Below are the code and all the weights of a small trained network. Each question names an input and a class and asks about switching units off, where a switched-off unit gives its printed mean instead of its output.

import numpy as np


def w(rows, s, z=0):
    codes = np.array(rows[::2]) - 128.0
    scale = np.full(codes.shape[1], s)
    scale[-1] = z or s
    return codes * scale


def f(y):
    return y / 2 * (1 + np.tanh(0.7978845608 * (y + 0.044715 * y**3)))


def log_softmax(a):
    a = a - a.max(-1, keepdims=True)
    return a - np.log(np.exp(a).sum(-1, keepdims=True))


def net(x, mask):
    res = np.array(x, float).reshape(1, 6) / 4 @ E
    y = f(res @ A[0][:, :-1].T + A[0][:, -1])
    res = res + np.where(mask, y, B[0][:, -1]) @ B[0][:, :-1]
    return log_softmax(res[-1] @ U[:, :-1].T + U[:, -1])


A, B = {}, {}
E = w([
[56,117,120,130,137,224,10],'x0',
[93,35,24,212,33,118,162],'x1',
[125,127,131,128,126,128,128],'x2',
[60,158,53,78,167,50,114],'x3',
[132,132,123,127,126,127,127],'x4',
[129,130,127,131,131,128,127],'x5',
],0.014)
A[0] = w([
[137,200,152,123,196,75,134,131],'N1',
[182,184,213,60,238,106,164,199],'N2',
[155,180,161,40,176,181,49,156],'N3',
[162,154,249,126,76,214,38,231],'N4',
[54,190,150,49,180,71,76,147],'N5',
[106,197,162,138,176,129,85,51],'N6',
[134,169,199,59,198,177,20,128],'N7',
[174,179,211,40,194,107,194,208],'N8',
[29,196,118,116,190,66,29,157],'N9',
[76,140,50,78,176,31,90,188],'N10',
[103,124,59,99,98,174,49,143],'N11',
[164,123,203,160,46,188,162,241],'N12',
[72,116,62,75,93,30,175,132],'N13',
[37,47,60,167,101,227,11,45],'N14',
[202,77,172,119,115,206,97,254],'N15',
[89,102,82,122,142,24,211,116],'N16',
[234,184,184,89,196,56,183,224],'N17',
[194,128,143,241,13,179,202,242],'N18',
[189,121,136,185,42,106,245,175],'N19',
],0.012,0.0071)
B[0] = w([
[73,142,94,68,112,180,129,191],'N1',
[85,86,136,114,75,214,28,253],'N2',
[76,193,197,166,207,112,202,221],'N3',
[196,173,193,218,252,144,66,222],'N4',
[35,161,116,78,131,154,165,212],'N5',
[80,191,148,87,162,98,184,170],'N6',
[115,201,196,186,205,58,217,233],'N7',
[102,62,137,119,44,236,15,242],'N8',
[40,178,123,42,169,116,177,206],'N9',
[61,216,36,80,90,113,178,199],'N10',
[52,114,132,72,109,203,115,172],'N11',
[198,67,220,139,144,108,103,192],'N12',
[110,218,27,183,61,99,207,189],'N13',
[37,68,120,163,54,236,60,206],'N14',
[181,75,198,198,240,145,83,191],'N15',
[176,212,41,166,44,103,165,192],'N16',
[115,43,114,151,41,174,26,246],'N17',
[211,37,218,102,95,77,98,216],'N18',
[180,66,159,84,102,29,155,208],'N19',
],0.011,0.031)
U = w([
[148,31,157,194,87,226,7,199],'0',
[42,150,51,116,17,207,63,200],'1',
[169,220,191,253,226,118,116,36],'2',
[50,171,130,53,230,89,189,3],'3',
[207,43,163,95,81,1,185,200],'4',
[200,196,25,198,31,48,191,50],'5',
],0.011,0.0069)

Each question gives the input, the list of numbers given to net, and the class t.
The units are the neurons (one row each of A and B). Each row of codes is followed by its name. A weight is (code - 128) times the scale printed after its matrix; where a second scale follows, it is the last column's (A, B and U).
mask holds one flag per neuron, in row order. A switched-off neuron (its flag False) gives its mean, the last column of its row in B, instead of its output. The means were averaged over made-up inputs and are rounded, as every weight is.
A unit's drop is (log p(t) with every unit on - log p(t) with that unit switched off) / (log p(t) with every unit on - log p(t) with every unit switched off).
The circuit of an input: a set's keep is (log p(t) with only the set's units on - log p(t) with every unit switched off) / (log p(t) with every unit on - log p(t) with every unit switched off). Starting from the 12 units with the biggest drops (on a tie, the unit counted first), units are removed one at a time, each time the one whose removal leaves the highest keep (on an exact tie, the one counted first), for as long as the keep stays at least 0.8.
units of the circuit, in order: the units of the circuit, biggest drop first
most important unit: the unit with the biggest drop
k most important neurons: the k neurons with the biggest drops, biggest first
drop of u: that unit's drop, to one decimal
input [-7,1,4,-7,-4,-2], class 4: units of the circuit, in order => (N19)
input [1,-2,8,2,7,-5], class 3: units of the circuit, in order => (N14 N17)
input [7,0,-5,2,-3,1], class 3: units of the circuit, in order => (N8 N17)
input [0,2,-5,-5,4,-1], class 4: 2 most important neurons => (N8 N2)
input [2,-6,1,0,-4,-2], class 2: 2 most important neurons => (N4 N7)
input [8,-8,6,1,-6,-2], class 3: 2 most important neurons => (N9 N5)
input [3,0,-4,0,3,7], class 2: 3 most important neurons => (N8 N17 N2)
input [-6,2,-5,1,-2,7], class 5: 2 most important neurons => (N16 N13)
input [-2,-7,8,1,-4,-3], class 1: 2 most important neurons => (N18 N5)
input [6,0,-3,-4,-8,6], class 2: 2 most important neurons => (N8 N17)
input [6,0,-2,-4,8,-7], class 2: 2 most important neurons => (N8 N17)
input [1,-8,-3,-3,1,5], class 2: 4 most important neurons => (N7 N3 N4 N14)
input [5,0,2,-5,-1,1], class 2: 4 most important neurons => (N8 N17 N2 N4)
input [-8,1,-6,3,0,-3], class 5: most important unit => N16
input [-3,1,0,6,8,-4], class 5: drop of N2 => 0.1
input [5,0,5,8,-5,-7], class 3: drop of N8 => 0.4
input [0,5,-3,7,4,6], class 5: drop of N8 => 0.3
input [3,0,-8,5,-1,7], class 3: drop of N8 => 0.5
